Known rows, with every way that one mark hangs from another
z57(z365 z439 z608 z812): 8,-30,188,130,-148,-252,-47,57,123,-144,-295,7,528,-52,-265,-55,-133,-137,-410,-99,-64,22,-243,-178,127,-62,-84,112,62,-268,-139,-242,188,-52,380,324,27,353,129,-210,115,118,-134,-217,415,-108,-567,35,204,-60,-39,-196,149,238,42
z367(z57 z439(z786(z365)) z812): -66,158,83,177,140,-21,-41,281,-133,55,500,-11,45,15,-204,4,-38,5,-42,-185,-131,8,-84,-22,-15,-5,-212,91,318,-245,-149,144,211,-148,-251,7,-113,-185,-345,-100,-191,324,109,274,-122,199,44,149,-6,-221,-7,-60,-227,-78,219
z325(z365 z696(z150 z367 z543) z812(z408)): -170,191,129,-231,-192,153,-242,309,-361,-31,70,-11,-64,-19,-197,0,182,-167,-164,119,-396,23,94,-70,325,-123,414,-322,-148,245,171,-13,-413,-167,-275,-197,-67,-125,123,306,-120,-2,14,-19,195,-94,-163,-102,165,-326,279,105,-307,-115,-93
z608(z786(z57(z439(z150)) z812(z408 z436))): 104,-24,68,-109,146,-309,118,-162,248,-86,-70,-151,79,85,-295,8,-253,-59,-40,124,301,244,72,-42,-91,146,-124,70,-43,47,-31,-314,147,76,29,-43,-83,311,-146,11,-87,-162,-40,-57,100,37,-2,111,-159,125,86,2,36,-43,-247
z325(z365 z812(z436)): -306,57,131,-162,-29,139,-19,24,-142,30,234,62,-81,91,-139,132,63,104,-130,0,-213,112,111,-95,49,-15,346,-245,-55,-39,19,75,-371,-3,-247,-109,-227,11,15,96,-173,96,66,11,77,-55,43,-32,29,-172,111,107,85,140,29
z812(z408(z367(z57) z786) z436): 81,101,33,-168,211,64,190,-95,333,-10,-125,-119,124,-120,73,173,-5,2,261,-109,176,244,-85,58,40,282,68,87,-233,-32,59,0,76,95,-25,-37,-221,-133,127,-44,-88,97,24,192,-193,-369,98,199,-83,99,-46,121,70,-98,78
z696(z150 z325(z365(z436)) z367): 135,106,173,-323,-53,152,7,10,-440,122,-89,-42,-264,77,195,177,80,17,-49,45,-100,-326,-158,84,169,-107,54,-172,-25,297,-118,203,77,-199,-81,-220,222,-1,212,189,209,-56,-205,6,178,52,108,70,18,-54,94,277,-90,17,-168
z367(z439 z812(z408(z786(z57)) z436)): -43,126,180,-26,258,23,116,136,3,23,157,-73,204,-81,-238,-4,-42,109,8,-244,154,157,-42,39,57,220,-72,83,5,-108,9,13,95,-22,-145,7,-195,-131,-229,-43,-122,224,27,172,-105,2,133,130,-37,27,37,27,-173,-249,183
z696(z325 z543(z408(z786(z812)))): 19,203,16,-28,-160,-75,-8,-79,-402,-4,79,-46,-269,44,131,-69,30,-141,36,8,-26,-48,113,192,146,-66,16,-112,-34,140,34,62,69,37,-30,-244,380,6,-9,-8,187,89,12,1,252,200,98,-70,87,-24,-62,281,-52,-43,25
z608(z786(z365 z812)): 91,13,-48,33,-10,-240,-11,-157,113,-60,182,-102,-175,189,-171,78,-279,-11,-32,263,138,304,99,-85,-62,-11,-119,29,245,-12,-19,-186,8,176,-9,-106,42,249,-140,-13,-35,-47,55,58,113,92,217,-34,-43,-90,159,-76,-33,60,-283
z367(z57 z439(z476) z812(z408(z786))): -76,317,31,39,23,38,82,312,-157,22,385,-70,217,-108,-136,-47,-65,35,-5,-265,-171,82,-69,2,22,172,-65,98,131,-225,39,194,92,-123,-216,102,-229,-278,-270,-56,-78,284,58,163,-255,112,-67,233,-20,-156,-31,-136,-311,-151,272
z439(z476(z696(z325)) z812): -49,187,-141,-93,-120,265,-4,105,-198,-63,224,-21,-71,84,168,-8,-32,-130,31,24,-104,49,-105,-89,-38,114,78,-36,-121,-78,23,-86,68,-351,55,-66,-61,346,-38,31,169,-225,-122,-166,138,-151,-327,6,-240,73,42,-129,-95,-56,77
z812(z408 z436(z57(z608) z365 z543)): 3,-92,-67,-19,142,-76,235,-47,241,-82,-408,56,36,-268,-30,66,84,17,-69,-86,95,-101,159,180,-112,229,66,-75,-275,74,142,78,-91,136,77,212,-97,-162,250,152,-57,-72,34,-1,-153,-149,91,-12,30,166,-167,152,54,-80,67
z150(z436(z57(z812) z543 z608)): -38,-178,-228,140,-133,-162,226,-191,-119,65,-249,74,-303,-50,-7,-137,121,143,82,-9,-54,-268,84,318,-122,-11,31,83,-131,33,148,38,-51,-25,-12,183,-28,-55,78,-55,52,-115,59,-25,-238,109,115,-78,88,20,-94,147,-33,-73,171
z150(z365(z436(z57 z608(z786)))): -66,-115,-2,0,66,133,87,-146,-49,61,-119,92,-94,128,116,-38,73,252,-79,-113,33,-86,82,-15,-70,-67,-60,-67,105,28,75,11,-148,84,107,184,-36,-92,97,-4,12,25,2,-41,-109,267,45,-10,-36,-55,46,-170,112,-114,-40
z367(z57(z365 z608) z812): -110,106,60,137,-104,-174,-123,163,-105,16,189,47,88,26,111,-92,-27,-71,-132,-182,-202,-81,-161,-71,74,-96,-24,126,221,-144,-110,179,111,-79,24,141,-104,-11,-57,-166,-50,198,33,-117,-173,245,-124,57,57,-188,-12,-154,-59,159,189
z476(z696(z150(z365) z543)): 10,33,90,-110,64,57,-225,190,73,47,-104,25,-41,144,270,-83,133,-47,-111,8,54,-179,-5,47,243,-192,-6,-34,-119,273,-91,29,-92,-198,49,-4,158,119,85,5,-68,-173,-97,-70,128,-30,-109,-85,-166,-73,105,-44,-105,-88,-7
z812(z408(z367 z786) z436(z365 z543)): 115,26,4,-125,181,163,215,-121,384,-100,-230,-103,171,-142,67,203,-16,63,198,-64,229,54,34,93,-27,386,94,-69,-85,49,179,31,-170,229,31,-32,-125,-163,208,105,-42,20,90,172,-55,-368,244,8,-23,115,-64,138,82,-144,3
z439(z57 z150(z365(z436))): -41,-67,3,-131,146,77,9,64,-74,-129,-78,85,245,92,200,5,11,310,-64,-239,-80,-32,-61,31,-2,-27,114,-122,-45,57,-135,-109,-6,-178,151,108,-8,-28,87,16,-62,-172,-33,-173,-40,194,-118,10,-218,4,230,49,321,-81,188
z608(z786(z812(z408))): 34,17,-64,-98,-48,-168,105,-176,77,-52,45,-131,-197,98,-122,-44,-227,-69,-49,198,279,278,59,-31,-41,123,-39,90,50,66,82,-197,-60,187,27,-27,-79,184,-61,-11,14,-91,63,37,37,55,95,57,-47,-23,120,64,-98,-15,-162
z436(z57 z543(z696(z367))): -288,-134,-237,187,-89,-48,125,-38,-69,87,12,127,-215,-117,88,-65,162,-7,58,127,17,-220,257,179,3,-170,-193,18,-55,122,82,244,-26,135,-283,1,163,-124,-8,86,-38,-179,64,-60,-276,92,-67,10,171,-164,-171,-192,34,-18,-55
z436(z543(z408 z696(z150)) z608): -237,-138,-217,120,-131,-37,-131,-73,-125,25,-22,100,-149,-33,175,-99,144,-152,38,194,-63,-161,119,197,-130,-260,148,-1,53,179,260,158,-141,183,51,50,176,-145,13,-2,174,-69,7,69,-90,169,203,-117,197,-155,-251,198,-124,20,70
z408(z367(z57(z608 z812) z439)): 8,132,-1,-14,-64,13,87,136,50,26,74,-66,186,-95,50,-94,27,70,6,-60,-57,60,-186,67,26,-18,-15,88,83,-233,-134,64,86,-6,-91,37,-144,-124,-98,-155,32,155,-26,144,-105,-31,-185,141,36,-145,-86,-171,-104,158,140
z786(z365(z150) z812(z408 z436(z57))): 330,-127,96,17,270,-298,21,105,160,-89,-85,58,141,-101,-342,178,-216,-52,32,166,66,195,94,-154,-132,267,-293,-100,-71,63,-144,-192,96,-88,91,3,-43,-102,68,149,-300,-21,30,98,-45,-44,347,-98,-68,99,206,2,6,38,-32
z608(z786(z365(z436) z812)): 143,-17,-18,70,61,-213,32,-169,76,-37,147,-105,-271,200,-174,94,-286,14,49,260,166,280,68,-111,-107,64,-115,-34,252,1,-8,-151,60,133,24,-79,-17,233,-121,2,-40,10,19,66,121,55,186,-7,-66,-4,161,-36,18,62,-292
z696(z325(z365(z436)) z367(z812) z543): 37,275,119,-147,-182,122,-12,23,-824,90,21,-27,-415,84,146,-7,145,115,41,-97,-141,-374,64,144,256,46,-109,-257,63,239,-29,237,-91,-200,-181,-343,270,-11,-51,185,183,95,-19,-74,329,227,122,16,0,-73,60,318,-56,-152,-33
z439(z150 z367(z812)): -183,-20,-157,-197,-61,131,77,33,-184,-106,141,70,276,176,236,14,-76,255,68,-97,63,-90,-122,29,-33,95,28,-56,-64,36,-10,21,-27,-100,45,-121,-145,-60,-11,0,61,-149,-51,-122,-12,-53,58,-72,-320,-16,9,-5,72,-191,152
z408(z367 z786(z57) z812(z436)): 192,-32,101,-111,126,186,32,-80,323,39,100,-186,192,54,79,132,-32,105,183,-212,156,222,-59,-145,69,171,65,99,101,-184,3,-183,168,206,-80,-334,-68,64,-186,-81,-68,62,27,-39,-63,-202,29,61,-51,17,-22,-395,126,59,-174
z57(z786(z365) z812): 14,49,17,121,-128,-187,20,-28,198,-33,81,22,-140,59,-289,32,-115,-48,-111,-5,-58,110,-36,-182,16,-156,-1,140,-37,-123,-213,-150,65,-54,131,59,-77,226,-92,-177,-136,59,103,-21,278,-165,-240,-8,-54,0,147,11,-96,39,-41
z786(z365(z436(z543 z608)) z812): 245,-68,1,190,139,-300,7,-4,-174,-95,150,16,-262,74,-233,79,-232,-20,170,274,-82,99,27,-74,-162,66,-96,-103,142,43,-7,-31,43,-2,170,-83,40,24,9,83,-102,113,26,50,105,-49,369,-171,-50,-36,191,65,-37,158,-146
z57(z439(z367) z608 z786(z365(z150))): 185,90,27,112,-63,55,-225,-3,134,-68,-203,0,462,4,-157,-82,-110,-73,-171,31,-126,55,121,-172,-44,-134,12,193,66,-204,-196,-78,121,77,259,224,-88,202,78,-112,121,230,-104,-116,300,-382,-483,121,178,257,-123,-36,162,-32,-156
z696(z150 z325(z812(z408(z786))) z367 z543): 104,321,206,-363,-174,27,-4,150,-476,54,-201,-167,-247,-8,167,25,190,-171,-120,28,-220,-273,8,175,376,-83,125,-98,-52,306,-85,-41,136,-160,-175,-410,331,-59,144,271,245,-10,-45,-3,350,38,28,6,200,-154,72,433,-297,-289,-75
z476(z543(z696(z367))): -201,-52,-48,-9,24,76,-164,78,-24,120,17,77,-8,-103,235,-164,145,2,-27,155,-46,-37,-60,57,81,-120,-86,16,-69,150,-43,166,-252,7,-113,-107,127,-127,85,-68,66,-222,-73,100,29,-147,106,-24,9,71,-43,142,97,100,-52
z365(z436(z57(z439) z543(z408(z786)))): -3,-134,-37,179,54,7,206,-120,-133,20,-13,68,-139,-49,13,5,-15,7,163,101,87,-49,138,79,-101,92,-103,-92,-42,77,87,226,123,114,-2,152,63,-82,140,-13,51,175,-46,-6,-99,-59,-153,62,167,100,-161,-83,112,92,15
z439(z57(z786) z812(z436(z365(z150) z608))): 49,-69,-34,-128,-69,91,-51,51,79,-116,-145,23,8,-7,-116,-36,87,56,-8,-185,-132,-62,54,-72,-114,-52,272,19,-55,-197,-78,-147,48,-161,206,116,-197,140,-117,-13,-89,-70,190,-121,37,98,-186,-18,35,168,112,124,206,-224,307
z476(z408 z696(z325(z365))): -7,94,63,-52,-104,217,-90,53,-169,20,36,-5,-53,95,85,98,71,-122,-60,88,305,-25,-314,30,148,-215,28,101,-317,234,51,75,-111,-243,138,75,169,91,98,98,53,-214,-170,-84,20,-7,-166,-186,-319,37,13,15,-191,14,24
z150(z365 z436(z57(z786) z543 z608)): 0,-149,-201,159,-64,135,64,-183,4,94,-207,86,-108,19,70,-155,174,262,-35,-174,-107,-349,211,213,-97,-70,34,103,7,59,106,16,-300,40,32,257,-36,-132,157,-26,3,0,104,-7,-261,231,48,-72,127,6,-3,70,24,-211,90
z408(z367 z812(z436(z608))): 106,-152,-47,-225,8,275,17,-145,19,43,-15,-63,55,-5,145,64,38,140,81,-173,76,51,-75,-38,-17,179,132,-8,2,-124,79,-162,-95,62,131,-218,-62,-19,-78,-1,16,-3,-5,19,-3,-76,168,-2,11,11,-74,-87,-74,60,30
z365(z150 z436(z57 z608)): 22,-235,40,-52,139,25,96,-119,-236,118,-305,194,-204,26,116,-89,104,135,111,97,39,-184,157,-24,-206,35,-94,-169,45,90,5,158,90,-47,165,258,-144,-227,37,36,-24,-47,-70,-93,-188,242,75,-15,-5,191,-48,-3,131,-80,104
z812(z408(z367 z786(z365)) z436(z608)): 117,89,45,-136,237,40,112,-207,262,-80,-264,-94,96,-100,2,221,-1,45,226,-38,91,263,-34,68,-30,221,79,69,-124,-56,161,-145,38,175,143,-48,-152,-134,79,21,10,90,-10,138,-68,-350,338,58,-70,100,-40,185,29,-244,-31
z408(z367(z439 z812)): -26,111,62,-73,34,259,56,19,-101,30,219,-30,162,-24,133,-100,-24,160,68,-59,42,61,-80,64,48,132,-121,24,191,-112,-78,50,-76,19,-137,-115,-73,-122,-136,-65,27,124,-16,142,-82,3,102,70,25,-90,37,-131,-246,-17,116
z57(z365 z608 z786(z812(z408(z367) z436))): 87,88,71,85,31,-108,-161,-8,369,-118,-167,-107,126,-103,-171,-120,-144,-229,-167,-37,-76,144,-72,-245,31,43,182,221,-34,-163,-164,-244,75,106,384,185,-270,209,43,-114,-31,203,-46,-133,187,-253,-414,81,97,154,113,200,12,96,-102
z150(z436(z57(z786) z365)): 48,-151,-109,102,-47,5,75,-196,257,92,-199,86,-227,-37,24,-33,117,152,22,-86,-73,-302,119,146,-130,-82,90,30,-29,-48,38,126,-154,-21,-127,256,-71,-43,95,-15,0,-67,31,-60,-212,-10,90,12,19,232,-72,37,-3,-38,-32
z436(z57(z608) z365(z150) z543(z696)): -130,-244,-123,244,-90,-22,-28,57,156,36,-292,210,61,-146,116,-75,185,-15,-195,39,0,-435,340,50,-184,-101,-99,-162,283,26,100,267,-181,198,-129,277,51,-270,50,158,-43,-219,54,-196,-227,271,-5,-166,220,4,-273,-288,187,24,-15
z476(z408(z367 z786 z812) z543(z696)): 100,-73,15,57,-121,428,-192,162,125,72,75,-102,362,-116,238,-44,106,-60,-5,41,212,162,-279,-88,129,59,-10,195,25,27,68,-47,-203,109,65,-179,102,-261,64,-62,70,-148,-56,131,-11,-184,-22,-218,15,79,-125,-109,-59,145,100
z436(z57(z608) z365): -87,-111,-25,63,-102,-129,52,-42,169,-24,-270,150,-51,-107,104,-31,144,56,-251,-66,-133,-231,142,52,-107,-212,47,-44,97,-120,55,172,-62,179,-46,283,27,-146,96,67,84,-84,-27,-264,-167,119,48,-78,62,28,-185,-306,49,95,-77
z786(z812(z436(z608))): -11,-145,-20,-117,76,-285,37,-59,-34,0,43,-19,-189,70,-156,-42,-106,-41,110,56,42,126,-17,-53,-72,-5,109,43,-139,-6,10,-69,-5,-24,99,-42,-92,63,-34,-2,-93,-33,6,27,10,-30,323,-38,-93,17,135,157,-22,136,74
z786(z57 z812(z436(z365(z150)))): 146,-149,153,-54,243,-383,7,92,281,-20,-22,16,47,41,-233,-63,-129,-9,67,68,55,28,28,-134,-150,-17,-69,-61,-90,42,-165,-72,99,-59,-25,-52,-48,123,-91,53,-243,-162,24,-51,-24,58,245,-63,-260,131,184,-127,95,226,-153

Rows
-248,65,2,250,-102,37,-187,-74,57,72,304,21,-90,28,-14,217,54,-257,17,50,-10,140,-51,-87,-23,-271,50,-41,224,-63,182,17,15,129,-321,-134,247,-112,-123,16,142,127,-28,45,-18,73,97,-13,190,-101,-201,-55,56,-18,-173	z543(z408(z786(z365)) z696(z325(z812)))
-29,-203,-288,188,-106,44,-69,-175,-84,99,-61,40,-212,-26,111,-94,133,37,158,34,-14,-179,46,241,-165,-31,180,45,-5,71,288,65,-224,31,-40,98,54,-46,38,-49,186,-21,29,102,-172,58,220,-47,134,71,-215,265,-27,28,89	z150(z436(z543(z408(z812) z696) z608))
-27,-8,13,-5,16,24,-143,-47,121,-62,-205,73,89,-17,-24,-174,9,108,-71,-114,-204,-69,45,-3,20,-208,116,86,-38,-61,-149,-85,31,-49,266,240,-18,86,-40,-100,-120,-48,119,-109,-63,167,-284,48,87,76,209,156,190,-136,92	z439(z57(z365(z150(z436(z608))) z786))
-28,5,64,-28,71,-100,40,-201,268,-57,-14,-80,138,141,-145,3,-155,16,-85,120,174,162,83,-31,-24,-37,-131,37,97,-68,-64,-196,165,110,54,-2,8,458,-150,-104,-18,-113,-4,-59,139,127,-210,89,-39,27,12,-196,136,-37,-268	z608(z786(z57(z365 z439(z812(z436)))))
209,163,124,49,11,269,-52,-3,67,0,16,-151,25,117,149,238,-6,-130,190,96,368,122,-409,-51,149,-89,-78,177,-76,108,34,-43,144,-135,125,-57,169,20,55,82,102,-67,-195,-19,-4,-223,-106,-167,-280,93,14,-154,-136,-103,-106	z476(z408(z367 z786(z365(z436))) z696(z325))
-31,112,-273,-104,-214,397,30,155,-19,-72,118,-76,392,72,201,-40,-77,160,124,-59,-95,206,-138,-98,-30,38,185,97,-238,-128,170,11,23,41,138,-39,-45,0,66,33,230,-77,-30,56,-10,-336,-249,-27,-255,8,-93,-248,-18,25,43	z439(z367 z476(z408(z786 z812)))
-189,-263,-157,141,-47,103,-233,-2,187,116,192,78,26,-56,42,88,103,-139,18,-63,125,97,-41,-114,-98,-116,89,-44,-30,-32,196,12,-112,59,-149,-14,124,-46,-124,-50,65,29,-27,100,-70,38,45,55,99,30,-292,-76,41,211,10	z543(z408(z812(z436)) z696)
25,-33,47,76,-10,-181,-147,45,180,-62,174,-6,187,35,-19,-5,-113,-137,60,164,38,243,-36,-161,-55,-100,-39,41,70,33,3,-15,93,194,-15,42,122,-10,-25,-120,95,155,15,32,-48,73,45,-23,14,-39,1,-180,70,248,-82	z543(z408(z786(z57(z365(z150)) z812)))
-209,-11,5,15,54,117,-83,-25,-106,122,41,105,-83,-88,226,-163,102,-42,-91,74,1,-79,-53,135,53,-82,-75,-41,-71,139,-41,145,-209,-30,-36,-141,163,-115,93,-82,-1,-275,-92,53,41,-19,105,-84,11,120,-43,227,88,27,-18	z476(z543(z696(z325)))
57,-177,-223,253,-100,-16,18,-75,31,24,-133,45,-22,-131,101,-101,66,51,-22,-6,-80,-164,67,210,-87,65,44,45,-46,19,98,43,-39,67,-2,208,70,-8,172,-66,144,60,-7,-14,-226,70,-106,-42,227,68,-173,43,43,159,70	z150(z436(z57(z365 z608) z543(z408(z812))))
-160,307,143,-138,-186,126,20,-38,-628,21,114,39,-341,78,44,-48,128,8,-175,-27,-247,-193,222,195,215,-62,162,-319,-16,119,-13,97,-224,-85,-156,-325,192,32,-10,135,-8,8,61,-102,331,244,-4,-118,86,-169,60,325,-56,-105,-4	z696(z325(z365 z812) z543)
364,-125,121,104,225,-215,-78,98,-61,-36,114,57,-41,95,-198,104,-266,-6,139,278,10,150,18,-243,-156,162,-221,-178,194,61,-183,-57,82,-121,120,-30,-18,7,36,73,-181,73,-13,84,106,-21,302,-119,-96,87,268,-34,62,218,-109	z786(z365(z150 z436) z812)
166,-29,15,-136,133,-179,136,27,131,-49,11,-80,-14,-94,-139,18,-156,-96,160,40,135,194,-110,-39,-42,269,-23,45,-239,31,-34,-112,1,-53,42,-76,-172,-51,84,35,-167,14,31,132,-95,-202,198,74,-112,54,141,143,-95,128,80	z786(z812(z408(z367(z57)) z436))
-45,171,-49,-142,-68,-23,-77,178,-344,46,-10,-57,-61,-34,75,-157,194,155,65,99,-157,-97,152,183,250,-166,-42,-52,-53,85,-75,178,-46,-24,-199,-135,226,-13,-116,45,213,117,24,168,250,0,8,108,49,-136,-39,145,-115,-52,-7	z696(z367(z439) z543)
-54,174,19,-132,-231,-120,82,-28,-234,74,42,-63,-218,26,-67,100,35,-69,-41,-98,-90,-266,-259,-26,177,-254,-83,97,-68,15,-161,83,175,-204,-10,-86,188,71,-35,13,109,29,9,-42,121,166,-218,131,21,-131,42,103,-68,-71,-106	z696(z325 z367(z57(z365 z786 z812)))
-4,-40,80,107,145,-273,15,0,331,2,131,-87,-35,100,-151,45,-93,-68,176,19,116,128,63,-112,-16,-79,36,81,90,-50,30,18,129,186,-176,-122,-31,80,-144,-36,-156,-30,75,-50,-66,-105,175,-20,-101,-15,72,-214,210,82,-188	z408(z786(z57 z812(z436(z365 z543(z696)))))
111,-25,-9,120,146,161,-27,90,109,-106,110,-12,56,53,1,-92,-15,-152,44,121,4,23,-14,-92,-135,204,-121,47,90,-79,-161,-249,284,-126,50,-62,-135,348,-15,-101,-10,-82,114,58,149,-81,-307,2,-120,54,68,43,143,-12,60	z439(z786(z57(z365(z150(z436(z543))))) z812)
57,159,77,88,58,-217,-4,149,30,22,68,-63,56,-57,-4,83,-24,-100,29,-260,-48,127,-116,-37,30,137,37,187,57,-126,-11,107,196,-43,-78,81,-238,-128,-23,-98,-89,269,44,14,-237,-52,80,146,-6,-9,-64,22,-22,-14,227	z367(z57(z608) z812(z408(z786(z365)) z436))
-105,-38,1,93,-3,96,83,-24,72,-105,-9,98,244,-81,-104,-4,-35,-89,-168,-21,-180,-44,106,-84,-32,46,-256,6,3,-227,-75,-119,252,-61,80,160,28,169,20,-22,-21,-40,-52,-162,52,-18,-431,88,113,-34,-69,-322,51,-29,16	z436(z57(z365 z439(z476 z786 z812)))
-140,-170,45,38,-70,-162,151,13,106,-17,-164,184,114,-55,-103,-24,2,63,-207,-19,-4,-125,18,-73,25,-66,-280,-52,-42,-57,-139,-40,130,-35,97,209,20,-32,14,-70,-177,-138,39,-156,-98,267,-225,-81,51,-131,48,-339,69,28,90	z436(z57(z365(z150) z812))
-113,-222,-146,104,-54,244,-213,-31,257,105,164,30,120,-92,143,95,101,-108,100,-58,140,106,-91,-108,-99,-12,32,-51,39,-66,171,-42,-130,94,-170,-107,97,-106,-125,-37,88,40,-48,135,-102,-35,46,73,112,27,-295,-145,9,209,-15	z543(z408(z367 z812(z436)) z696)
